Below is a small trained network, with its code and all its weights. Each question gives an input and a class and asks what happens when units are switched off, that is, made to give their printed mean instead of their output.

import numpy as np


def w(rows, s, z=0):
    codes = np.array(rows[::2]) - 128.0
    scale = np.full(codes.shape[1], s)
    scale[-1] = z or s
    return codes * scale


def f(y):
    return y / 2 * (1 + np.tanh(0.7978845608 * (y + 0.044715 * y**3)))


def log_softmax(a):
    a = a - a.max(-1, keepdims=True)
    return a - np.log(np.exp(a).sum(-1, keepdims=True))


def net(x, mask):
    res = np.array(x, float).reshape(1, 6) / 4 @ E
    y = f(res @ A[0][:, :-1].T + A[0][:, -1])
    res = res + np.where(mask, y, B[0][:, -1]) @ B[0][:, :-1]
    return log_softmax(res[-1] @ U[:, :-1].T + U[:, -1])


A, B = {}, {}
E = w([
[66,99,60,73,212,165,117,88,72,217],'x0',
[163,190,66,123,194,54,27,127,185,103],'x1',
[93,171,174,34,123,137,79,85,67,39],'x2',
[33,102,152,142,205,193,94,189,226,82],'x3',
[154,255,90,151,190,203,213,151,97,95],'x4',
[147,173,123,120,56,186,41,231,99,192],'x5',
],0.0097)
A[0] = w([
[154,87,92,213,170,128,155,194,170,156,146],'n1',
[208,107,178,167,115,102,138,108,154,51,133],'n2',
[88,75,141,124,90,56,96,152,124,145,76],'n3',
[175,213,93,120,148,171,185,125,97,138,206],'n4',
[193,133,88,105,84,75,136,98,65,147,92],'n5',
[100,143,140,71,98,126,107,107,81,82,54],'n6',
[153,169,170,141,64,175,38,208,85,206,43],'n7',
[131,72,149,162,165,66,201,22,128,83,72],'n8',
[105,85,174,138,85,174,201,143,87,160,87],'n9',
[101,106,183,135,109,157,154,124,106,136,78],'n10',
[47,66,152,170,176,169,73,178,148,71,90],'n11',
[189,178,79,143,134,65,48,111,152,117,57],'n12',
[90,47,106,105,99,83,85,127,131,155,52],'n13',
[244,112,93,126,83,80,129,63,30,147,2],'n14',
[167,140,188,168,104,99,125,152,103,94,47],'n15',
[104,93,154,159,94,151,146,134,94,126,30],'n16',
[137,105,84,161,98,114,155,117,194,201,76],'n17',
[131,153,49,144,173,68,62,128,154,134,55],'n18',
[102,127,113,124,73,123,167,159,82,136,79],'n19',
[161,125,178,176,95,115,108,185,137,79,41],'n20',
[123,76,124,103,68,76,103,112,123,135,96],'n21',
[75,98,72,104,163,138,101,82,76,194,163],'n22',
[126,149,203,84,137,136,44,67,67,81,178],'n23',
[173,81,50,190,108,99,151,154,122,168,67],'n24',
],0.012,0.0053)
B[0] = w([
[117,136,187,66,142,129,188,170,110,90,221],'n1',
[104,75,142,151,173,167,148,123,72,212,200],'n2',
[143,180,83,188,156,137,210,172,98,69,200],'n3',
[120,144,111,222,160,127,202,145,68,69,234],'n4',
[58,111,173,124,117,206,100,177,172,130,221],'n5',
[248,142,201,57,123,98,190,123,143,148,186],'n6',
[10,161,133,124,180,30,235,2,198,163,249],'n7',
[49,162,122,133,140,57,236,71,203,178,245],'n8',
[241,79,31,100,83,197,134,71,194,145,216],'n9',
[189,99,53,87,142,161,149,128,179,104,171],'n10',
[48,125,136,95,63,209,129,195,144,84,216],'n11',
[206,51,39,83,114,165,203,102,205,128,206],'n12',
[109,188,66,163,183,155,193,125,60,76,210],'n13',
[17,97,134,95,98,234,85,202,177,66,244],'n14',
[142,91,136,143,226,155,124,163,73,201,165],'n15',
[231,64,87,103,96,141,146,95,231,169,160],'n16',
[196,156,231,28,129,86,176,164,116,120,188],'n17',
[199,52,58,103,75,193,157,56,168,154,201],'n18',
[131,111,104,101,122,149,196,116,172,118,165],'n19',
[125,25,153,195,218,163,118,150,60,205,181],'n20',
[116,218,83,192,160,161,190,151,45,86,206],'n21',
[124,25,174,172,213,137,101,136,43,204,242],'n22',
[163,131,186,52,111,100,216,161,103,119,236],'n23',
[165,139,217,71,124,125,167,117,90,88,191],'n24',
],0.0093,0.015)
U = w([
[218,80,28,102,109,165,138,92,182,98,91],'0',
[60,115,143,112,108,203,109,177,182,50,162],'1',
[66,148,119,130,146,66,167,54,187,134,172],'2',
[141,57,136,145,176,152,117,128,49,192,97],'3',
[208,159,207,60,115,118,162,138,107,67,76],'4',
[169,210,54,200,147,168,172,140,80,32,124],'5',
[102,123,142,136,99,116,160,120,119,117,163],'6',
[131,224,48,203,19,70,9,224,135,227,2],'7',
],0.015,0.011)

Each question gives the input, the list of numbers given to net, and the class t.
The units are the neurons (one row each of A and B). Each row of codes is followed by its name. A weight is (code - 128) times the scale printed after its matrix; where a second scale follows, it is the last column's (A, B and U).
mask holds one flag per neuron, in row order. A switched-off neuron (its flag False) gives its mean, the last column of its row in B, instead of its output. The means were averaged over made-up inputs and are rounded, as every weight is.
A unit's drop is (log p(t) with every unit on - log p(t) with that unit switched off) / (log p(t) with every unit on - log p(t) with every unit switched off).
The circuit of an input: a set's keep is (log p(t) with only the set's units on - log p(t) with every unit switched off) / (log p(t) with every unit on - log p(t) with every unit switched off). Starting from the 12 units with the biggest drops (on a tie, the unit counted first), units are removed one at a time, each time the one whose removal leaves the highest keep (on an exact tie, the one counted first), for as long as the keep stays at least 0.8.
circuit, biggest first: the units of the circuit, biggest drop first
top k neurons: the k neurons with the biggest drops, biggest first
drop of u: that unit's drop, to one decimal
input [-3,-6,3,-2,2,-4], class 0: circuit, biggest first : (n9)
input [3,-3,7,-1,-6,6], class 4: top 3 neurons : (n23 n6 n8)
input [-2,5,4,-2,4,-2], class 0: top 2 neurons : (n12 n21)
input [-1,3,-3,-8,-7,-2], class 1: top 2 neurons : (n14 n5)
input [-6,-6,-8,1,7,-8], class 2: top 4 neurons : (n8 n23 n6 n2)
input [6,-1,-6,1,-8,-1], class 5: top 3 neurons : (n13 n3 n21)
input [-1,-6,7,-5,-8,4], class 5: top 3 neurons : (n21 n3 n13)
input [-8,0,1,-6,0,-4], class 3: top 2 neurons : (n2 n15)
input [3,0,8,3,-5,-5], class 4: top 2 neurons : (n23 n7)
input [4,7,2,-8,6,3], class 1: top 3 neurons : (n14 n5 n9)
input [-3,7,-2,-8,-8,-4], class 1: top 3 neurons : (n14 n5 n4)
input [-2,-2,6,-1,5,0], class 4: top 4 neurons : (n6 n23 n21 n13)
input [-3,-1,-2,-5,-8,2], class 5: top 2 neurons : (n21 n3)
input [-4,-2,-4,0,4,-6], class 2: circuit, biggest first : (n8)
input [-8,-3,7,7,-3,-6], class 3: top 3 neurons : (n2 n20 n14)
input [5,-4,7,-6,-1,2], class 4: top 2 neurons : (n6 n23)
input [-7,-4,-2,2,-8,-6], class 5: top 2 neurons : (n3 n21)
input [-3,6,-6,-8,-3,-5], class 1: drop of n14 : 1.1
input [5,7,-8,-3,-8,-4], class 4: drop of n9 : 0.2
input [-6,3,0,5,2,3], class 3: circuit, biggest first : (n20)
input [-2,-6,5,0,4,-1], class 0: drop of n9 : 0.4
input [-8,-6,-6,1,7,4], class 3: drop of n20 : 0.6
